[[138 139 111 139 111 110 110 110 111 111 139 140 111 139 139 110]
 [118 118 148 118 150 148 149 149 149 149 117 118 150 117 117 149]]
Report the bottom-left entry.
A: 118
The last entry, reading row by row: 149
Report the 1st entry, reading row by row.
A: 138
Report the second entry on the diagonal from the top-right corner.
A: 117
The largest entry in the first row is 140
Report the third entry from the end, reading row by row.
A: 117
The 1st entry on the diagonal from the top-right corner is 110

Questions about the table below.
1) Read off the fourth entry in reading order.
2) Read off the smallest entry.
[[132, 144, 124, 131, 118, 124, 133, 133, 115, 123, 135], [128, 138, 124, 127, 119, 134, 126, 135, 116, 115, 138], [137, 149, 124, 129, 121, 122, 133, 128, 117, 126, 132], [138, 144, 131, 130, 120, 121, 133, 130, 121, 124, 139], [130, 140, 118, 126, 125, 145, 128, 136, 116, 108, 138], [130, 138, 124, 128, 123, 136, 125, 133, 116, 113, 140], [141, 150, 127, 130, 122, 119, 135, 124, 119, 126, 135], [141, 150, 126, 130, 122, 119, 135, 122, 119, 127, 135], [130, 137, 124, 127, 123, 137, 124, 133, 116, 112, 140], [137, 149, 124, 129, 121, 122, 133, 129, 117, 125, 132], [127, 140, 122, 134, 124, 130, 131, 127, 107, 113, 138]]
1) 131
2) 107
